Below is a small trained network, with its code and all its weights. Each question gives an input and a class and asks what happens when units are switched off, that is, made to give their printed mean instead of their output.

import numpy as np


def w(rows, s, z=0):
    codes = np.array(rows[::2]) - 128.0
    scale = np.full(codes.shape[1], s)
    scale[-1] = z or s
    return codes * scale


def norm(h):
    return h / np.sqrt((h * h).mean(-1, keepdims=True) + 1e-5)


def f(y):
    return np.maximum(y, 0)


def log_softmax(a):
    a = a - a.max(-1, keepdims=True)
    return a - np.log(np.exp(a).sum(-1, keepdims=True))


def net(x, mask):
    res = np.array(x, float).reshape(1, 8) / 4 @ E
    u = 0
    for l in range(3):
        y = f(norm(res) @ A[l][:, :-1].T + A[l][:, -1])
        res = res + np.where(mask[u : u + 9], y, B[l][:, -1]) @ B[l][:, :-1]
        u += 9
    return log_softmax(norm(res)[-1] @ U[:, :-1].T + U[:, -1])


A, B = {}, {}
E = w([
[186,168,254,18,89,113,115],'x0',
[147,84,205,191,116,217,132],'x1',
[128,126,127,128,127,129,129],'x2',
[180,219,94,105,207,211,124],'x3',
[130,125,125,127,127,129,135],'x4',
[207,180,104,185,43,104,101],'x5',
[129,128,127,127,128,127,130],'x6',
[128,127,127,127,128,129,131],'x7',
],0.0045)
A[0] = w([
[148,137,79,179,90,130,118,81],'L0N1',
[87,110,44,215,152,127,128,3],'L0N2',
[49,63,91,109,200,149,125,86],'L0N3',
[160,150,70,194,85,108,117,68],'L0N4',
[131,150,150,109,121,110,132,108],'L0N5',
[139,168,51,161,182,198,131,87],'L0N6',
[95,142,9,109,155,53,127,93],'L0N7',
[72,59,103,192,92,74,131,76],'L0N8',
[116,84,133,227,136,206,132,94],'L0N9',
],0.015,0.0033)
B[0] = w([
[158,166,107,154,127,132,178,189],'L0N1',
[184,82,76,4,89,119,135,240],'L0N2',
[190,182,84,180,136,129,204,240],'L0N3',
[170,149,111,174,157,135,192,207],'L0N4',
[139,111,138,108,124,158,114,162],'L0N5',
[79,149,100,110,181,59,86,232],'L0N6',
[84,87,228,182,78,204,85,253],'L0N7',
[87,165,108,107,199,76,81,254],'L0N8',
[85,92,205,175,68,193,88,234],'L0N9',
],0.021,0.0093)
A[1] = w([
[175,77,96,6,93,134,118,60],'L1N1',
[128,139,172,76,100,125,174,132],'L1N2',
[173,62,159,47,148,122,141,103],'L1N3',
[134,128,154,145,129,87,181,64],'L1N4',
[119,115,167,152,130,39,157,73],'L1N5',
[132,110,147,95,132,123,140,71],'L1N6',
[105,156,129,88,216,23,65,43],'L1N7',
[86,163,131,128,189,29,108,104],'L1N8',
[150,136,134,138,144,113,248,6],'L1N9',
],0.012,0.0015)
B[1] = w([
[158,41,73,69,63,77,159,254],'L1N1',
[120,118,34,139,147,185,113,172],'L1N2',
[108,108,27,129,90,74,108,201],'L1N3',
[173,143,122,142,141,104,121,153],'L1N4',
[159,158,84,118,180,166,53,153],'L1N5',
[127,115,114,109,107,124,143,147],'L1N6',
[21,192,170,86,224,81,87,254],'L1N7',
[52,193,167,7,168,99,141,233],'L1N8',
[250,188,118,187,128,142,136,189],'L1N9',
],0.011,0.0066)
A[2] = w([
[146,65,176,152,153,106,164,7],'L2N1',
[89,82,192,167,82,99,169,60],'L2N2',
[112,107,178,114,105,118,187,49],'L2N3',
[112,87,147,159,133,129,181,41],'L2N4',
[200,136,148,174,159,86,210,28],'L2N5',
[110,70,220,112,107,82,135,50],'L2N6',
[122,113,192,119,108,177,141,27],'L2N7',
[181,167,103,181,154,115,249,14],'L2N8',
[73,65,205,161,105,144,113,7],'L2N9',
],0.012,0.0017)
B[2] = w([
[126,173,107,112,74,122,93,138],'L2N1',
[78,94,137,104,154,212,86,191],'L2N2',
[128,127,93,163,172,139,76,139],'L2N3',
[167,132,185,66,119,118,92,148],'L2N4',
[186,188,60,159,161,172,180,208],'L2N5',
[112,155,93,175,150,199,131,177],'L2N6',
[94,90,138,185,104,83,53,205],'L2N7',
[207,134,194,154,171,65,252,239],'L2N8',
[176,98,222,159,76,166,147,254],'L2N9',
],0.012,0.005)
U = w([
[143,26,1,58,44,96,135,89],'0',
[88,67,251,229,60,238,63,132],'1',
[14,206,151,79,233,69,94,252],'2',
[244,195,114,212,166,122,249,36],'3',
],0.0078,0.00041)

Each question gives the input, the list of numbers given to net, and the class t.
The units are the neurons (one row each of A and B). Each row of codes is followed by its name. A weight is (code - 128) times the scale printed after its matrix; where a second scale follows, it is the last column's (A, B and U).
mask holds one flag per neuron, layer by layer. A switched-off neuron (its flag False) gives its mean, the last column of its row in B, instead of its output. The means were averaged over made-up inputs and are rounded, as every weight is.
A unit's drop is (log p(t) with every unit on - log p(t) with that unit switched off) / (log p(t) with every unit on - log p(t) with every unit switched off).
The circuit of an input: a set's keep is (log p(t) with only the set's units on - log p(t) with every unit switched off) / (log p(t) with every unit on - log p(t) with every unit switched off). Starting from the 12 units with the biggest drops (on a tie, the unit counted first), units are removed one at a time, each time the one whose removal leaves the highest keep (on an exact tie, the one counted first), for as long as the keep stays at least 0.8.
units of the circuit, in order: the units of the circuit, biggest drop first
k most important neurons: the k neurons with the biggest drops, biggest first
k most important neurons of layer l: the k neurons of layer l with the biggest drops, biggest first
input [-7,2,0,5,6,7,5,2], class 0: 4 most important neurons => [L0N2 L0N3 L0N8 L0N6]
input [-3,-8,1,-4,-5,-6,4,4], class 1: units of the circuit, in order => [L0N7]
input [0,3,-1,-5,-7,5,-4,8], class 2: 2 most important neurons => [L0N8 L0N3]
input [-3,-7,0,6,-8,2,-2,8], class 1: 2 most important neurons => [L0N7 L0N8]
input [-6,-7,8,3,7,-7,4,-3], class 1: 3 most important neurons => [L0N7 L0N4 L0N1]
input [-3,-5,-3,2,-3,5,1,-8], class 1: 2 most important neurons => [L0N7 L0N3]
input [6,5,-2,2,-2,3,-2,-5], class 0: units of the circuit, in order => [L0N7 L0N8 L0N3]
input [-7,-6,0,-5,5,6,-8,6], class 0: 2 most important neurons of layer 0 => [L0N2 L0N3]
input [6,5,-7,-7,-8,-1,-6,5], class 2: 3 most important neurons => [L0N9 L0N7 L0N3]
input [-3,-4,0,-6,-4,-8,6,5], class 3: 2 most important neurons => [L0N3 L0N6]
input [-6,-5,-3,5,-2,-8,1,4], class 3: 3 most important neurons => [L0N3 L0N8 L0N9]
input [-8,3,7,0,7,0,-7,-7], class 0: 2 most important neurons of layer 0 => [L0N2 L0N9]
input [6,-5,-2,3,0,-8,-8,-8], class 3: units of the circuit, in order => [L0N8 L0N7]
input [4,-1,-1,-4,-5,-5,-7,-8], class 3: units of the circuit, in order => [L0N7 L0N8]
input [-6,0,5,0,7,-4,-7,-8], class 0: units of the circuit, in order => [L0N2]
input [8,5,1,-4,-6,7,0,1], class 0: 2 most important neurons => [L0N7 L0N9]
input [8,-4,-7,5,7,0,-8,-7], class 0: 2 most important neurons of layer 0 => [L0N7 L0N8]
input [8,-8,-5,4,6,-2,-1,-8], class 0: 2 most important neurons of layer 0 => [L0N9 L0N8]
input [4,7,3,-6,4,8,-2,-5], class 3: 2 most important neurons => [L0N7 L0N6]
input [-2,7,-2,-3,-5,8,-6,-6], class 3: 3 most important neurons => [L0N4 L0N1 L0N7]
input [3,-8,-3,8,6,-5,7,-1], class 1: 2 most important neurons of layer 0 => [L0N7 L0N8]
input [-2,3,1,0,1,-5,4,1], class 3: most important neuron => [L0N3]
input [-2,-4,8,2,5,-5,8,-6], class 3: 2 most important neurons of layer 0 => [L0N3 L0N9]
input [-4,-5,-5,-1,-4,-5,4,-7], class 1: 2 most important neurons of layer 0 => [L0N7 L0N4]
